Here are made-up nodes, facts about them, and rows of numbers that follow some of those facts. Name the node behind each unnamed row.

Known rows:
J14: [  2   4  -2  -7  -3  -4   1  -3  -8   1  26   0  -2  -5 -17  -4   4  14
  -6  -2 -14  31 -20  -7   1   9   2]
J62: [  1   2  -2  -8  -7 -10   1 -16  -7  -1  22   1  -2  -8 -10   4   4  -4
 -16  -5  -6  -6 -14  -5   0  11   5]
J684: [ -2   4   7  -3 -32 -11  -5  -3 -18   1  18   1  -1  -9   1  11   9  -2
   3  -8   7 -45   4   4   0   9   5]
J905: [ -3   3   2   2 -11  -4  -2  -5  -7   4   7  -2  -4   1  -7   2   0 -14
   8   2   1  17 -13   3   4   6  -2]
J22: [ -7   2   5   7  -4   1  -9  -6  -5   1  13   7  -5  -2  -7   5  -3 -15
   6  -5   0   3  -4   3   2   8   4]
J641: [ -4   0   3   4  25  14   2  -6   0  -2   4   2  -4  -4  10   4  -1   1
   4   1  11  14  11  10 -18   4   7]
J180: [  0  -1   5  -1  18   2   8  10  -7  -6  10  -1  -3  -6   8   0   1   8
 -13   5   7  -6   5   5 -10   8   4]
J670: [ -2   2  -1   1 -10  -3  -2  -1  -8  -2  18   2  -3  -4  -7   7   0  -3
  -3  -8  -2  10 -20  -1  -2   7   3]
J401: [-4  2  7  4 29 13  4 -1 -2  1 -3  0 -5 -2  5 -1  3  2 10  1  7 25  7 11
 -8  3  3]
J548: [ -4   8   2   2 -14  -3  -5   2  -5   6  15  -1  -3   5  -8   0   1  -2
  18   1   3  14  -4   2   0   4  -1]
J551: [ -1  -3   0  11  18   4   5  15   2  -1   1  -1  -4   6   3   2  -7 -15
 -11  15   3  -1  -1   9  -5   1  -7]
J843: [ -3   6   0  -3 -12  -4   0   4  -7   5  17  -2  -3   1 -13  -2   3   8
   4  -2  -3  19  -9  -1   2   6   4]
J676: [ -2   6  -1   3  -8  -6  -2   1  -5  -1  14  -1  -5   0  -8   3  -7  -6
   1  -6   3  14 -21  -1  -2   9   6]
J580: [  2   8   8  -2   2  -6   7  14  -5  -1  17  -4  -3  -3  16   3   4  19
   3   5  20 -38  32   9 -13  12   8]
J233: [  0   1   4   0  17   2   7  -3  -4   0   4  -4  -2  -2   7   4   7  -4
 -13  15   4  -1   6   7  -9   3  -6]
J327: [ -2   6   5  -4  -9   3  -2  -1 -13   4  11   3  -4  -7 -12   1  -2   6
  14 -16   2  49 -13   0  -5   8  10]
J546: [ -1   8   6  -2  -9  -5   0  -4  -8   6  11   2  -5  -3 -10  -4  -2   3
  12 -13   4  16  -7   0   3  10  11]
J257: [ -2   5  11   7  14  -2   7  16  -2   0  10  -3  -6   6  16   1  -4  10
  16   9  21 -24  26   9 -10  10   7]
J884: [ -1  -1   6  10  16  -2   6  10   1  -1   2   2  -5   5   6   0  -5 -12
 -13  13   4 -20  11   7   0   7   1]
J512: [-5 -2  5 10 34 11  6  4  2 -2  2  4 -7  2  5 -3 -7  2 -8  7  4 17  6  5
 -5  7  0]

How the nodes are related:
[J105 J113 J125 J17 J177 J2 J311 J327 J379 J401 J424 J498 J583 J621 J641 J719 J740 J753 J765 J791 J835] θ e
[J110 J124 J195 J233 J323 J407 J415 J423 J439 J440 J457 J506 J517 J534 J604 J62 J659 J676 J694 J709 J749 J777 J789 J868 J905 J958] θ d
[J116 J142 J251 J255 J493 J516 J546 J547 J75 J754 J862] θ g
[J122 J181 J254 J281 J321 J326 J381 J402 J522 J526 J544 J551 J569 J603 J613 J624 J634 J721 J723 J809 J820 J874 J884 J892 J917 J93 J94 J942 J959] θ a
[J127 J133 J157 J22 J310 J34 J376 J396 J470 J51 J512 J555 J595 J630 J697 J717 J720 J807 J830 J851 J907] θ b
[J129 J14 J145 J241 J243 J257 J291 J3 J332 J375 J418 J548 J572 J580 J843 J845 J880 J950 J983] θ f
[J171 J180 J184 J234 J29 J352 J356 J665 J670 J684 J69 J766 J864 J932] θ c
[J105 J379 J723] ρ J498
[J113 J754 J959] ρ J171
[J116 J959] ρ J133
[J122 J809] ρ J352
[J122 J634 J932] ρ J753
[J124 J862] ρ J942
[J125] ρ J3
[J129 J157] ρ J526
[J142 J572] ρ J603
[J142 J381 J868] ρ J69
[J142] ρ J233
[J145 J723 J880] ρ J310
[J145 J580 J684] ρ J845
[J145] ρ J670
[J157] ρ J880
[J157 J233 J634] ρ J874
[J157] ρ J17
[J171 J180] ρ J572
[J171 J506 J546] ρ J749
[J177] ρ J376
[J177 J311 J807] ρ J122
[J181] ρ J659
[J195 J257] ρ J547
[J234] ρ J546
[J234] ρ J281
[J254] ρ J129
[J257 J723] ρ J356
[J29 J709 J754] ρ J51
[J291 J493 J697] ρ J327
[J3 J697] ρ J864
[J310] ρ J180
[J310] ρ J843
[J321 J777] ρ J709
[J327 J356 J580] ρ J621
[J332] ρ J697
[J375 J51 J723 J862] ρ J892
[J376 J983] ρ J93
[J379] ρ J34
[J396] ρ J754
[J402] ρ J862
[J407 J526 J684] ρ J62
[J415] ρ J402
[J424] ρ J512
[J493] ρ J719
[J506] ρ J195
[J506] ρ J676
[J517 J603 J62 J75] ρ J14
[J534 J604] ρ J470
[J547] ρ J534
[J580] ρ J517
[J595 J719 J720] ρ J630
[J604] ρ J789
[J613] ρ J809
[J613] ρ J2
[J621] ρ J234
[J630] ρ J157
[J641] ρ J544
[J659] ρ J641
[J684] ρ J907
[J69] ρ J116
[J694] ρ J75
[J717 J791 J862] ρ J124
[J754] ρ J424
[J766 J777] ρ J423
[J789] ρ J29
[J807] ρ J254
[J807] ρ J595
[J835] ρ J551
[J835] ρ J983
[J862] ρ J311
[J874 J94] ρ J868
[J874] ρ J255
[J94] ρ J381
{J105 J125 J133 J180 J379 J381 J423 J534 J555 J572 J641 J670 J676 J75 J874 J917 J959} κ 526
{J110 J142 J234 J251 J255 J257 J281 J310 J332 J352 J516 J544 J551 J659 J694 J717 J723 J791 J820 J864 J880} κ 922
{J113 J122 J195 J233 J291 J401 J415 J418 J424 J440 J493 J506 J51 J522 J548 J583 J604 J720 J753 J789 J807 J830 J835 J843 J905 J94} κ 183
{J116 J127 J157 J177 J254 J356 J402 J457 J547 J569 J580 J613 J621 J634 J665 J684 J697 J766 J777 J809 J862 J907} κ 859
{J124 J17 J241 J29 J327 J34 J407 J439 J470 J526 J624 J740 J868 J958} κ 472
{J129 J14 J181 J184 J2 J243 J311 J326 J396 J517 J546 J595 J709 J719 J749 J845 J851 J93 J983} κ 447
{J145 J171 J22 J3 J321 J323 J375 J376 J498 J512 J603 J62 J630 J69 J721 J754 J765 J884 J892 J932 J942 J950} κ 321
α i <- J105 J116 J122 J129 J133 J145 J17 J180 J181 J233 J234 J241 J243 J255 J257 J291 J310 J311 J332 J34 J375 J376 J396 J401 J402 J407 J415 J418 J424 J440 J457 J51 J512 J516 J522 J534 J551 J555 J580 J595 J613 J621 J624 J630 J641 J665 J697 J709 J717 J719 J720 J723 J75 J754 J766 J789 J807 J851 J868 J874 J880 J884 J892 J907 J93 J932 J942 J950 J958 J983
α h <- J110 J113 J124 J125 J127 J14 J142 J157 J171 J177 J184 J195 J2 J22 J251 J254 J281 J29 J3 J321 J323 J326 J327 J352 J356 J379 J381 J423 J439 J470 J493 J498 J506 J517 J526 J544 J546 J547 J548 J569 J572 J583 J603 J604 J62 J634 J659 J670 J676 J684 J69 J694 J721 J740 J749 J753 J765 J777 J791 J809 J820 J830 J835 J843 J845 J862 J864 J905 J917 J94 J959

Name these rows:
No name comes twice in this set of rows, the named rows included.
[ -3   1   4   7  23   3   4   5   5   2  14   0  -5   2   9  -3  -4   3
   2  14  11 -14  23   5  -7   8   3] | J950
[ -4  -3  -3   9 -21  -4  -9   4  -7   2  13   2  -1   4  -7  16  -2 -28
   3   8  -2 -10  -6   6  -1   2  -5] | J809
[ -6   2   3   5  -2   8  -5   8  -7   2   5   4  -6  -2 -14   1  -8  -4
  14  -6   0  62 -24   0  -5   5  -2] | J470
[ -1   3   3  -5 -25 -11  -1 -10 -12   1  16  -2  -3  -8  -1  10   8  -5
  -3  -3   0 -16  -5   1   0   9   6] | J694
[ -5   4   8   9 -14   1  -7  11  -8   5   7   2  -6   1  -9   1  -9 -10
  20  -4  10  31 -11   4  -3   7   5] | J29
[ -3  -3   7  12  19   8  -1  -3   1   2   8   3  -5   0  13   9   3 -16
  -4  14   8 -21  26  11  -6   4  -4] | J932
[ -7   3   5   5 -20   8 -16 -12  -7   7  13   4  -3  -4   4  16   3 -20
  21  -3   6 -19   8  10 -12   3   4] | J177
[  3   0   2  -3  24  12   2  -1  -8   1   5   1  -3 -13   4   4   6   8
 -10   0   1  25   5   5 -17   3   4] | J17
[ -1   3   1  -4   3  -4   3  -1  -5   1  10   0  -5  -5 -13  -6  -5   1
   2  -8  -3  59 -27  -6   4   9   4] | J749
[ -6   7   9   4 -19  -6  -4   1  -9   7   2  -1  -5   6  -1   1  -3 -12
  23  -3  11   7  -2   5   5   7   5] | J604
[  3  -3   1   1  18   4   6   4  -4   3   6  -4  -3  -8   9   6   4  -1
 -17  14   4  16   6   6 -20   3  -3] | J868
[ -2   8   9  -4 -23  -8  -4  -7 -14   5  12  -1  -3  -2  -3   5   7  -4
  22  -8   7 -20   7   5   3   8   9] | J493
[ -6   3   5   4  -6   4  -8 -13  -3   5  15   6  -6  -3  -6   5  -2 -10
  14 -19   1  -5  -3   2  -2   8   9] | J765
[-5 -4  6 12 28 15  1  0  2  1  3  4 -6  2  8  5 -3 -8 -4 13  6 -7 14  9
 -9  4 -3] | J376

Now the same nodes, written a new way:
Some nodes and their rows:
J113: [  0   2 -10   5 -10   0  -1   2   2   6  -7 -12   2   3   8  -5  -9   4
   8  19  -9   6 -13  22  -6 -16   3   1 -12   6   0   1  14  -1 -14]
J506: [  7  -1  -2  -1  -7   4  -6   2  -4   0  -9  -6   2   5   2  -1 -13   6
  -1  15  -7   3 -15  15  -7 -10 -15  -5 -10  10  -5   7  18   7 -12]
J522: [ -6  -4   7   8   3  -5   5   2  -9 -16  22  11 -18  -7   2  11  15   2
 -11 -12  11   0  10 -12   6   6  12   6  11 -17  10  -4 -29  -3  14]
J789: [ -1  11  10   2 -19  -7  14  -2 -23  -4   2  -2  -2  -4  -3 -16  -9  -4
  11  -5   3  -4  -1  17  -1  -5  -5  -6   1 -13   4  -7  25  12   2]
J145: [ -3  19   5   3  -4  -1   9  -6   0   1   4  -6   6  -6  -7  -3  -2 -11
  15 -20  -2  -5   5   9   0   9  -5  -3   1  -7   0 -12  11   4   2]
J884: [-11  -4   8   8   6  -6   9   0   2 -16  22   9 -12  -7  -1   8  14  -2
 -12  -9  10  -2  10 -15   7  13  12  10  16 -16   7  -3 -27  -7  14]
J323: [  2 -16   4   4  11  10  -5  12  17  -4  -2   7   4  -2  -1  11  -5   9
 -11  13  -1   0 -12  -1   0   4 -10  -2  10   5  -1  15 -10  -5   6]
J845: [  5 -13  -4   7  20  18 -17  14  17   4  -2   1   2  -5   3  16   6  10
  -3  -4  -2   4  -7   1   1   1  -1  -3   2  -4   0   9 -20  -5   8]
J624: [ -4  -4   4   7   8  -8   4  -1  -9 -13  20   9 -14  -5   2   8  14   0
 -13 -13  14  -4  14 -12   7   4  14  13  13 -17   6  -5 -28  -9  18]
J327: [ 16  12 -19  -8  -2  -3 -11  -7   0   6 -12 -11  19   9   2   4  -5  -3
  -5  10  -4   1  -5  -2  -9  -8 -13  -2 -21  19  -4  -4  16  -1 -21]
J180: [ -1  12   5  -2 -11  -7   6  -8 -16   4   2  -6  -6  -3  -1 -14  -4  -7
  13 -15   5  -3   9   5   1  -1   3  -3  -5  -7   0 -10  16   4   1]
J959: [ -2  -1  -8   5 -15  -6  -8  -8   5   2   0 -18  -9   0  10  -5  -8   3
  -3  19  -5   5 -10  12  -3 -19   7  12 -14   4 -10   1   9  -1  -6]
J917: [  2 -18  -3   6   9   3 -14   6  12  -6   7   1 -14  -3   9  12   8  11
 -19  12   4   6  -6  -6   2  -8  11  12   0  -2  -3  10 -26 -11  10]
J534: [  4   7   8  -8 -12  -6   6  -2 -22  -2   1   0   0  -3  -7 -11  -4  -6
   4  -9   8  -5   7   3  -1   0 -13  -5  -1  -7   0  -6  21   9   0]
J777: [  2  -6   1   0 -13  -1  -2  -1   7   6 -11 -14   3   1   0 -10 -15   5
   3  20  -8  -1 -16  18  -3 -13 -10   1  -4   6 -10   9  26   4  -7]
J697: [  2  13  -2 -15  -7 -18   8  -8 -17   1  -8   0  15   7  -7 -11  -1 -11
   5  -7   4  -2  12 -11   0   9 -16 -15  -4   5  -1  -6  18   4  -8]
J310: [ -3   9  -3  -7  -8 -13  12  -8 -16   3 -11   4  11   7  -9 -18  -1  -8
  11  -9  -3  -2   7  -4   4   3   1  -9  -1  -4   1  -8  17   8   1]
J332: [  2  13  -1  -3  -2   0   4  -7  -2   5   0   0  12  -1  -7  -6   5 -10
  12 -25  -5  -7  11  -4   5   5  -2   0  -3 -10  -4 -13  11   8   0]
J516: [ -1 -14   8   1   7   0  10   9  -4  -9  11  18   0  -4 -11   2  14   1
 -10 -11   8  -6  11 -17   7   7   5   3  17 -18   6  -3 -11   0  11]
J142: [  6  -2  -7  -9  -8   7  -3  -6  11   8 -10  -3  11   9   0  -3  -7  -1
   1  14 -14  -2  -8   0  -6  -3  -1   2 -10  21  -9   1  18   7 -21]

Rows to name:
No name comes twice in this set of rows, the named rows included.
[-12   6   0   9 -23 -18  16 -14 -13  -5   9  -6  -9  -3  -1 -17   1  -6
   8  -5  -5  -6   3   3   6 -11  18  14  -2 -19  -4 -13  13   6   6] | J723
[  4  17  -2 -11  -8 -11   6  -5 -25  -1  -6   4  11   5  -6  -8  -1 -10
   7 -10   6   1   9  -5  -4   5 -12 -19  -5   4   6  -8  13   8  -7] | J807
[ -6   8   2  -5 -12 -12  12  -3 -21   2  -7   4   4   3  -5 -19  -4  -4
  16  -5   2   2   5   6   1  -1   1 -10   1  -4   6  -5  18   6   0] | J396
[-14  12   8  15 -10  -7  19  -1  -4   2   5 -12  -1 -12  -4 -17 -10  -5
  28 -11  -4  -5  -5  32   3 -10   1   6   5 -25   1  -8  27   3  13] | J375
[ -1  -5   4   3  12  -1   6  12  -8  -8  14  13  -4  -5   0   5  15   1
  -4 -12  14   2  11  -9   2   7   9  -4  12 -14  16  -2 -23  -6  11] | J401
[ -7   8   3  -3 -13 -15   9 -14  -7  -6  12  -8  -9  -3   1  -6   4 -10
   0  -6   4  -4  10  -8   4   2   7  11   0  -4  -3 -10   4   2   1] | J613
[  3  19   2  -4  -3   2   0  -6  -9   4   0  -4   6  -3  -3  -3   3 -11
  13 -24   2  -4  11   1  -1   7  -6  -7  -8  -4   1 -14   9  10  -4] | J129
[ 13   5 -16 -20  -2  -4 -13  -7   3   7 -21  -8  20  15  -3   1  -5  -4
  -6  14  -7   2  -4 -12  -7   2 -23 -13 -17  29  -8   4  13   2 -22] | J157
[  7   5 -12  -6  -4  -1 -11  -8  12   8 -13 -16  11   4   1   1  -7  -2
   2   9 -10   0  -9   5  -4  -7 -15  -2 -15  13 -13   2  19   3 -13] | J356
[  7  16   6  -9 -12  -7   4  -4 -25  -7   0   0   6   1  -6  -4  -1  -9
   1  -9   7  -4   6  -2  -5   7 -19 -17  -5   0   1 -11  16  13 -12] | J233
[ -4  13  -3  -5  -8   6  -8 -20  10  10  -2  -9 -12   8  12   3 -13  -1
  -2  10  -9   3  -3  -1  -4   5  16  13 -12  35 -11  -2  -6   0 -19] | J526
[ -1   3  -2  -5  -1  10  -6  -9  19  12 -11 -11   0   4   5   1 -10  -1
   8   6 -10   1  -6   5  -3   3   0   2  -8  21  -8   4   3   0 -12] | J684
[  6 -25  -3   4  13  12  -7  13  18  -3  -1  10   6   3  -4  10   7  10
 -14  11  -4  -1  -7  -9   2  -5   3   5   7  -2  -1  10 -13  -6   3] | J251

